Below is a small trained network, with its code and all its weights. Each question gives an input and a target symbol and asks what happens when units are switched off, that is, made to give their printed mean instead of their output.

import numpy as np


def w(rows, s, z=0):
    codes = np.array(rows[::2]) - 128.0
    scale = np.full(codes.shape[1], s)
    scale[-1] = z or s
    return codes * scale


def f(y):
    return np.maximum(y, 0)


def softmax(a):
    e = np.exp(a - a.max(-1, keepdims=True))
    return e / e.sum(-1, keepdims=True)


def log_softmax(a):
    a = a - a.max(-1, keepdims=True)
    return a - np.log(np.exp(a).sum(-1, keepdims=True))


def net(x, mask):
    ids = ['ΘΛΨΩαβγεζημπστφ'.index(c) for c in x.split()]
    T = len(ids)
    res = E[ids] + P[:T]
    u = 0
    for l in range(2):
        r = res
        for j in range(2):
            rows = slice(3 * j, 3 * j + 3)
            q, k, v = (r @ M[l][rows].T for M in (Q, K, V))
            z = softmax(np.where(np.tri(T) > 0, q @ k.T / 3**0.5, -1e9)) @ v
            o = O[l][rows]
            res = res + np.where(mask[u + j], z, o[:, -1]) @ o[:, :-1]
        u += 2
        y = f(res @ A[l][:, :-1].T + A[l][:, -1])
        res = res + np.where(mask[u : u + 8], y, B[l][:, -1]) @ B[l][:, :-1]
        u += 8
    return log_softmax(res[-1] @ U[:, :-1].T + U[:, -1])


Q, K, V, O, A, B = {}, {}, {}, {}, {}, {}
E = w([
[122,134,106],'Θ',
[141,155,111],'Λ',
[117,154,135],'Ψ',
[114,143,136],'Ω',
[151,115,104],'α',
[186,79,7],'β',
[162,120,57],'γ',
[62,197,110],'ε',
[117,131,139],'ζ',
[63,200,112],'η',
[90,44,129],'μ',
[83,46,125],'π',
[189,158,65],'σ',
[69,70,128],'τ',
[168,116,52],'φ',
],0.02)
P = w([
[161,198,255],'0',
[171,81,23],'1',
[139,103,11],'2',
[154,100,10],'3',
[164,102,62],'4',
[193,100,63],'5',
],0.0048)
Q[0] = w([
[63,184,197],'L0H0',
[72,105,113],'L0H0',
[112,153,11],'L0H0',
[220,88,148],'L0H1',
[160,98,82],'L0H1',
[32,182,102],'L0H1',
],0.012)
K[0] = w([
[106,203,60],'L0H0',
[21,102,124],'L0H0',
[96,194,223],'L0H0',
[56,48,143],'L0H1',
[138,73,37],'L0H1',
[205,254,172],'L0H1',
],0.012)
V[0] = w([
[78,118,187],'L0H0',
[41,200,254],'L0H0',
[150,124,10],'L0H0',
[172,128,189],'L0H1',
[104,55,160],'L0H1',
[154,139,177],'L0H1',
],0.0081)
O[0] = w([
[190,120,234,105],'L0H0',
[75,122,254,49],'L0H0',
[107,112,67,211],'L0H0',
[70,175,63,1],'L0H1',
[153,43,100,75],'L0H1',
[144,152,95,10],'L0H1',
],0.0079,0.0029)
A[0] = w([
[163,58,246,254],'L0N0',
[125,123,175,87],'L0N1',
[111,116,90,49],'L0N2',
[114,127,124,95],'L0N3',
[161,10,138,167],'L0N4',
[45,22,157,89],'L0N5',
[235,100,170,138],'L0N6',
[95,165,116,198],'L0N7',
],0.012,0.0097)
B[0] = w([
[229,96,85,240],'L0N0',
[106,150,254,135],'L0N1',
[165,63,231,145],'L0N2',
[157,133,137,128],'L0N3',
[125,248,161,254],'L0N4',
[13,214,158,180],'L0N5',
[15,126,104,181],'L0N6',
[222,138,73,196],'L0N7',
],0.0064,0.0089)
Q[1] = w([
[80,20,105],'L1H0',
[9,88,185],'L1H0',
[221,38,93],'L1H0',
[83,107,235],'L1H1',
[87,24,125],'L1H1',
[206,249,100],'L1H1',
],0.013)
K[1] = w([
[165,40,129],'L1H0',
[42,52,149],'L1H0',
[250,130,141],'L1H0',
[43,95,127],'L1H1',
[127,99,26],'L1H1',
[179,161,229],'L1H1',
],0.018)
V[1] = w([
[140,104,5],'L1H0',
[123,219,136],'L1H0',
[178,160,147],'L1H0',
[61,115,135],'L1H1',
[126,112,202],'L1H1',
[115,175,92],'L1H1',
],0.013)
O[1] = w([
[190,113,240,249],'L1H0',
[75,206,132,171],'L1H0',
[108,128,8,171],'L1H0',
[123,83,180,63],'L1H1',
[127,85,84,100],'L1H1',
[43,225,254,162],'L1H1',
],0.0085,0.014)
A[1] = w([
[184,113,154,246],'L1N0',
[74,223,183,26],'L1N1',
[64,110,74,36],'L1N2',
[250,100,116,129],'L1N3',
[142,138,87,244],'L1N4',
[162,110,218,2],'L1N5',
[144,6,105,61],'L1N6',
[73,71,148,78],'L1N7',
],0.011,0.0077)
B[1] = w([
[165,119,213,243],'L1N0',
[157,95,69,231],'L1N1',
[252,164,177,170],'L1N2',
[48,62,89,253],'L1N3',
[66,102,209,223],'L1N4',
[109,129,2,236],'L1N5',
[36,180,161,147],'L1N6',
[145,124,125,128],'L1N7',
],0.0091,0.014)
U = w([
[179,151,159,30],'Θ',
[167,68,117,79],'Λ',
[146,106,94,61],'Ψ',
[158,119,100,1],'Ω',
[80,83,158,123],'α',
[126,104,176,146],'β',
[126,143,249,137],'γ',
[163,108,161,153],'ε',
[154,119,102,19],'ζ',
[166,116,171,208],'η',
[127,104,160,131],'μ',
[107,85,88,23],'π',
[126,94,82,36],'σ',
[73,184,160,198],'τ',
[111,127,164,216],'φ',
],0.015,0.0059)

Each question gives the input, a string of symbols that net reads in full, and the target symbol t.
The units are the heads (3 rows each of Q, K, V and O) and the neurons (one row each of A and B). Each row of codes is followed by its name. A weight is (code - 128) times the scale printed after its matrix; where a second scale follows, it is the last column's (O, A, B and U).
mask holds one flag per unit, layer by layer, with each layer's heads first. A switched-off unit (its flag False) gives its mean, the last column of its rows in O or B, instead of its output. The means were averaged over made-up inputs and are rounded, as every weight is.
A unit's drop is (log p(t) with every unit on - log p(t) with that unit switched off) / (log p(t) with every unit on - log p(t) with every unit switched off).
The circuit of an input: a set's keep is (log p(t) with only the set's units on - log p(t) with every unit switched off) / (log p(t) with every unit on - log p(t) with every unit switched off). Starting from the 12 units with the biggest drops (on a tie, the unit counted first), units are removed one at a time, each time the one whose removal leaves the highest keep (on an exact tie, the one counted first), for as long as the keep stays at least 0.8.
units of the circuit, in order: the units of the circuit, biggest drop first
unit that matters most: the unit with the biggest drop
top k neurons: the k neurons with the biggest drops, biggest first
k most important neurons of layer l: the k neurons of layer l with the biggest drops, biggest first
input β σ σ Ω α σ, target Λ: unit that matters most	L1N5
input Λ β Λ, target τ: units of the circuit, in order	(L1H0 L0H1)
input ζ η Λ σ ζ, target π: units of the circuit, in order	(L0H0 L1H1 L1H0)
input β φ β, target Λ: top 4 neurons	(L1N5 L1N3 L1N0 L0N2)
input Λ Ψ Λ, target τ: units of the circuit, in order	(L0H1 L1H0)
input Λ β σ π Ψ τ, target τ: units of the circuit, in order	(L0N4 L0N5)
input ζ ζ ζ β Λ, target π: units of the circuit, in order	(L0H0 L1H1 L0N4 L1N3)
input τ Λ τ τ π φ, target α: top 2 neurons	(L0N0 L1N3)
input β Λ Ψ α τ, target τ: top 2 neurons	(L0N5 L1N0)
input α Λ Λ, target γ: 2 most important neurons of layer 1	(L1N5 L1N1)
input β μ Ψ Λ, target Λ: top 4 neurons	(L1N5 L1N3 L0N4 L1N0)
input ζ Λ γ, target π: 4 most important neurons of layer 0	(L0N4 L0N0 L0N5 L0N1)
input α Ω ζ Ψ, target γ: top 2 neurons	(L0N4 L1N5)
input β Θ β β Λ, target Λ: top 4 neurons	(L1N5 L1N3 L1N0 L0N4)
input β Λ φ, target Λ: top 4 neurons	(L1N5 L1N3 L1N0 L1N4)
input Λ β Ω, target τ: units of the circuit, in order	(L1H0)
input σ η φ Λ Λ α, target Θ: 2 most important neurons of layer 1	(L1N1 L1N3)
input α γ α γ, target γ: top 4 neurons	(L1N5 L0N4 L0N0 L1N1)
input τ τ Θ, target α: 3 most important neurons of layer 0	(L0N0 L0N5 L0N1)
input Λ Λ Λ Ψ, target τ: units of the circuit, in order	(L1H0)
input Λ τ Θ, target τ: units of the circuit, in order	(L1H0 L0H1)
input Λ β Λ Ψ ζ, target τ: 3 most important neurons of layer 1	(L1N1 L1N0 L1N5)
input γ β τ Θ μ, target τ: top 3 neurons	(L0N4 L0N5 L1N0)
input β τ Λ σ α, target Λ: top 4 neurons	(L1N5 L1N3 L1N0 L0N6)
input ζ τ Λ, target π: top 4 neurons	(L0N4 L0N0 L1N0 L0N5)
input Λ σ Λ β η γ, target τ: top 3 neurons	(L0N6 L0N0 L0N7)
input τ μ β γ Ω, target α: 2 most important neurons of layer 1	(L1N5 L1N6)
input Λ τ α τ ζ, target τ: units of the circuit, in order	(L1H0)
input Λ Λ β ε Λ σ, target τ: top 2 neurons	(L0N6 L0N7)
